Below are the code and all the weights of a small trained network. Each question names an input and a target symbol and asks about switching units off, where a switched-off unit gives its printed mean instead of its output.

import numpy as np


def w(rows, s, z=0):
    codes = np.array(rows[::2]) - 128.0
    scale = np.full(codes.shape[1], s)
    scale[-1] = z or s
    return codes * scale


def norm(h):
    return h / np.sqrt((h * h).mean(-1, keepdims=True) + 1e-5)


def f(y):
    return np.maximum(y, 0)


def softmax(a):
    e = np.exp(a - a.max(-1, keepdims=True))
    return e / e.sum(-1, keepdims=True)


def log_softmax(a):
    a = a - a.max(-1, keepdims=True)
    return a - np.log(np.exp(a).sum(-1, keepdims=True))


def net(x, mask):
    ids = ['ΓΔΠΨΩαβεηλμξσφ'.index(c) for c in x.split()]
    T = len(ids)
    res = E[ids] + P[:T]
    u = 0
    for l in range(3):
        q, k, v = (norm(res) @ M[l].T for M in (Q, K, V))
        z = softmax(np.where(np.tri(T) > 0, q @ k.T / 2**0.5, -1e9)) @ v
        res = res + np.where(mask[u], z, O[l][:, -1]) @ O[l][:, :-1]
        u += 1
        y = f(norm(res) @ A[l][:, :-1].T + A[l][:, -1])
        res = res + np.where(mask[u : u + 8], y, B[l][:, -1]) @ B[l][:, :-1]
        u += 8
    return log_softmax(norm(res)[-1] @ U[:, :-1].T + U[:, -1])


Q, K, V, O, A, B = {}, {}, {}, {}, {}, {}
E = w([
[116,118,51,161,145,106,131,99,143,31],'Γ',
[145,95,155,180,114,128,61,168,119,71],'Δ',
[106,108,181,152,85,73,161,147,101,108],'Π',
[193,178,170,190,198,168,194,76,119,173],'Ψ',
[110,148,125,167,87,115,199,33,173,67],'Ω',
[156,113,92,124,124,48,197,138,129,109],'α',
[128,163,113,133,71,120,116,185,110,69],'β',
[137,123,123,199,71,83,142,122,87,4],'ε',
[147,201,121,170,200,171,150,160,109,129],'η',
[181,98,100,165,172,115,89,169,159,176],'λ',
[149,125,213,103,103,86,201,148,124,201],'μ',
[147,113,66,160,122,100,129,105,204,142],'ξ',
[103,111,124,126,131,111,122,138,202,156],'σ',
[117,159,101,155,39,105,165,132,179,93],'φ',
],0.024)
P = w([
[117,66,107,23,38,172,131,71,59,141],'0',
[181,112,107,240,188,122,187,223,215,106],'1',
[122,195,146,71,106,85,76,105,117,86],'2',
[155,133,99,250,188,127,199,207,224,91],'3',
[85,184,156,103,100,83,98,109,95,131],'4',
[141,127,89,226,194,128,210,199,245,128],'5',
[81,185,156,107,112,82,96,112,91,137],'6',
[173,131,107,255,188,124,184,212,229,122],'7',
[77,178,153,112,102,82,99,112,94,133],'8',
[156,131,95,250,193,131,201,204,248,111],'9',
],0.011)
Q[0] = w([
[124,180,149,120,50,102,121,49,99,152],'L0H1',
[158,17,167,196,107,145,249,169,197,85],'L0H1',
],0.013)
K[0] = w([
[79,231,134,235,99,25,118,107,115,171],'L0H1',
[174,4,119,141,36,181,171,40,50,147],'L0H1',
],0.011)
V[0] = w([
[71,139,58,81,217,31,155,139,85,139],'L0H1',
[130,59,118,115,166,178,2,148,117,106],'L0H1',
],0.0088)
O[0] = w([
[110,168,132,88,184,94,119,177,91,115,104],'L0H1',
[60,39,147,223,122,135,113,145,40,254,2],'L0H1',
],0.0065,0.0054)
A[0] = w([
[166,91,151,156,173,132,156,212,172,143,167],'L0N1',
[123,100,81,197,186,143,142,186,134,136,145],'L0N2',
[18,120,203,48,109,180,8,100,202,156,72],'L0N3',
[88,172,4,98,63,167,68,118,77,140,93],'L0N4',
[209,140,56,26,196,146,9,127,21,230,2],'L0N5',
[93,157,118,50,168,241,86,137,47,175,47],'L0N6',
[123,132,108,129,90,188,183,129,66,143,89],'L0N7',
[113,149,177,118,150,48,73,71,164,154,122],'L0N8',
],0.014,0.0043)
B[0] = w([
[105,163,78,162,130,135,153,89,153,62,249],'L0N1',
[100,137,177,120,91,104,180,122,145,146,220],'L0N2',
[10,99,123,132,176,157,88,75,140,187,146],'L0N3',
[175,171,113,55,164,184,98,140,187,68,156],'L0N4',
[6,171,56,105,73,102,214,172,23,164,145],'L0N5',
[174,136,23,191,123,178,123,65,71,190,137],'L0N6',
[183,66,140,167,123,99,103,131,97,152,138],'L0N7',
[159,165,138,154,149,93,68,115,122,134,175],'L0N8',
],0.017,0.012)
Q[1] = w([
[108,120,188,249,176,213,188,234,154,81],'L1H1',
[126,195,216,61,57,200,38,46,4,132],'L1H1',
],0.014)
K[1] = w([
[149,16,161,112,159,213,171,151,54,122],'L1H1',
[90,247,195,253,142,108,60,158,142,96],'L1H1',
],0.014)
V[1] = w([
[91,92,71,5,201,72,156,97,129,111],'L1H1',
[98,123,58,90,60,55,122,93,103,180],'L1H1',
],0.019)
O[1] = w([
[93,92,135,102,209,41,177,139,86,159,255],'L1H1',
[182,110,136,134,118,91,7,65,220,89,164],'L1H1',
],0.013,0.0054)
A[1] = w([
[102,152,112,110,123,129,116,59,46,71,80],'L1N1',
[125,84,139,208,136,168,107,145,135,154,3],'L1N2',
[70,106,171,92,101,117,54,178,95,76,61],'L1N3',
[238,123,203,90,174,181,136,96,104,203,130],'L1N4',
[101,123,114,173,143,120,149,88,167,202,239],'L1N5',
[145,129,92,177,132,79,122,181,157,106,241],'L1N6',
[91,126,80,78,4,40,100,181,121,151,100],'L1N7',
[155,150,190,24,67,117,119,181,135,197,49],'L1N8',
],0.018,0.002)
B[1] = w([
[85,121,165,106,101,151,139,79,144,104,185],'L1N1',
[107,90,171,114,116,140,178,184,173,130,147],'L1N2',
[120,110,195,153,59,180,99,177,74,147,160],'L1N3',
[156,157,173,138,147,220,238,45,113,214,157],'L1N4',
[87,120,147,112,119,153,105,179,68,102,218],'L1N5',
[145,121,130,113,193,190,151,137,109,162,253],'L1N6',
[89,117,170,101,188,79,253,160,111,127,172],'L1N7',
[114,144,105,160,88,51,21,118,189,163,162],'L1N8',
],0.019,0.011)
Q[2] = w([
[146,97,156,141,87,106,166,86,109,69],'L2H1',
[152,156,165,5,78,111,103,128,85,167],'L2H1',
],0.021)
K[2] = w([
[115,107,160,99,94,118,172,92,132,73],'L2H1',
[106,248,196,228,197,115,130,167,127,79],'L2H1',
],0.019)
V[2] = w([
[196,126,102,175,71,76,120,168,33,1],'L2H1',
[81,101,110,115,123,202,64,35,19,92],'L2H1',
],0.015)
O[2] = w([
[141,108,147,107,121,108,255,118,128,99,2],'L2H1',
[74,132,188,101,70,127,53,122,138,66,108],'L2H1',
],0.016,0.0099)
A[2] = w([
[203,118,204,126,107,60,148,159,114,158,2],'L2N1',
[203,157,86,150,153,67,147,115,220,144,157],'L2N2',
[140,120,31,180,208,110,96,162,115,159,12],'L2N3',
[136,102,216,176,88,38,110,89,208,197,140],'L2N4',
[180,111,110,130,50,225,135,169,152,112,124],'L2N5',
[82,112,93,145,3,166,165,140,40,134,108],'L2N6',
[111,114,74,100,175,186,143,170,156,46,145],'L2N7',
[126,170,54,152,63,165,123,179,32,110,119],'L2N8',
],0.021,0.0049)
B[2] = w([
[154,152,136,177,139,126,85,127,76,5,158],'L2N1',
[61,90,76,95,150,164,101,152,213,151,248],'L2N2',
[183,152,196,186,78,116,125,123,110,40,238],'L2N3',
[180,161,133,139,61,64,160,115,78,233,204],'L2N4',
[100,149,166,100,169,80,143,232,121,127,193],'L2N5',
[166,32,52,180,134,148,77,107,177,87,221],'L2N6',
[159,101,151,87,105,138,89,79,62,207,247],'L2N7',
[157,200,87,39,86,58,170,120,133,135,195],'L2N8',
],0.021,0.014)
U = w([
[163,88,169,34,175,155,103,82,52,139,74],'Γ',
[111,100,149,157,88,159,138,250,120,143,96],'Δ',
[155,174,165,166,115,99,150,137,40,81,132],'Π',
[161,137,152,139,157,223,207,134,117,149,242],'Ψ',
[100,168,213,63,83,77,140,39,210,79,20],'Ω',
[141,103,187,95,240,36,132,122,158,106,138],'α',
[135,204,141,21,135,119,130,201,131,115,94],'β',
[105,74,186,73,85,188,175,118,139,36,156],'ε',
[143,130,25,102,89,138,112,101,102,92,118],'η',
[23,110,103,155,150,100,189,124,73,127,250],'λ',
[125,146,140,166,131,49,138,94,180,213,64],'μ',
[193,151,137,152,162,167,60,112,179,93,105],'ξ',
[10,149,152,134,165,105,55,120,98,125,139],'σ',
[81,115,135,46,151,165,149,120,244,136,131],'φ',
],0.011,0.0024)

Each question gives the input, a string of symbols that net reads in full, and the target symbol t.
The units are the heads (2 rows each of Q, K, V and O) and the neurons (one row each of A and B). Each row of codes is followed by its name. A weight is (code - 128) times the scale printed after its matrix; where a second scale follows, it is the last column's (O, A, B and U).
mask holds one flag per unit, layer by layer, with each layer's heads first. A switched-off unit (its flag False) gives its mean, the last column of its rows in O or B, instead of its output. The means were averaged over made-up inputs and are rounded, as every weight is.
A unit's drop is (log p(t) with every unit on - log p(t) with that unit switched off) / (log p(t) with every unit on - log p(t) with every unit switched off).
The circuit of an input: a set's keep is (log p(t) with only the set's units on - log p(t) with every unit switched off) / (log p(t) with every unit on - log p(t) with every unit switched off). Starting from the 12 units with the biggest drops (on a tie, the unit counted first), units are removed one at a time, each time the one whose removal leaves the highest keep (on an exact tie, the one counted first), for as long as the keep stays at least 0.8.
circuit, biggest first: the units of the circuit, biggest drop first
unit that matters most: the unit with the biggest drop
k most important neurons: the k neurons with the biggest drops, biggest first
top k neurons in layer l: the k neurons of layer l with the biggest drops, biggest first
input μ σ Δ Ω α λ, target ξ: most important neuron	L2N3
input Δ α μ η Δ β μ Γ, target Δ: circuit, biggest first	L0H1, L1H1, L2N5
input σ β μ ξ μ Γ η, target η: circuit, biggest first	L0N6, L2N6, L0N5
input ξ μ α β Π ξ, target Π: top 2 neurons in layer 0	L0N4, L0N1
input Δ α Ψ, target Ψ: 2 most important neurons	L1N4, L0N1
input φ α μ ξ μ ξ Γ μ, target Ψ: 3 most important neurons	L0N4, L0N1, L1N6
input η σ Ω μ φ μ Γ Π, target Ω: 2 most important neurons	L0N6, L0N5
input Ψ Ψ μ, target μ: circuit, biggest first	L1N8, L2N4
input η β φ φ, target Ω: circuit, biggest first	L2H1, L0N5
input Π Ω μ ξ Γ σ μ σ, target φ: 3 most important neurons	L0N1, L2N2, L1N7
input β μ β φ, target η: 2 most important neurons	L0N4, L2N6
input Δ μ Ω η, target Δ: circuit, biggest first	L0H1, L2N5, L1H1
input μ ε μ ξ Π Ψ, target ξ: top 2 neurons in layer 2	L2N3, L2N2
input α σ λ ε, target α: circuit, biggest first	L1H1
input η η η, target η: 2 most important neurons	L2N6, L0N6
input β σ ξ ξ, target η: 2 most important neurons	L0N4, L2N6
input φ Π Γ ξ ξ μ η ε φ σ, target Ψ: top 2 neurons in layer 1	L1N6, L1N5
input Γ μ ξ Ω β η Π α φ, target φ: 2 most important neurons	L0N1, L2N2
input ξ Ψ ξ Δ Ω Γ Γ Δ, target Π: 3 most important neurons	L0N4, L2N3, L0N1
input ξ β ε σ σ, target σ: unit that matters most	L0N3
input μ Π Π φ Π, target Π: 4 most important neurons	L0N1, L1N3, L2N1, L0N2
input Ω η μ λ μ λ Ψ ξ, target Γ: 2 most important neurons	L2N7, L1N6
input σ σ β ξ, target σ: 2 most important neurons	L0N3, L1N5
input β σ β μ Ω μ μ Γ Ω σ, target η: top 3 neurons in layer 0	L0N4, L0N1, L0N2
input μ β Γ μ Γ, target Γ: 4 most important neurons	L0N4, L0N1, L2N7, L1N1
input β Γ φ β, target η: top 2 neurons in layer 2	L2N6, L2N8
input Π Γ ξ η, target φ: top 2 neurons in layer 0	L0N1, L0N2
input ε Π Γ ξ β Π, target ε: circuit, biggest first	L2H1
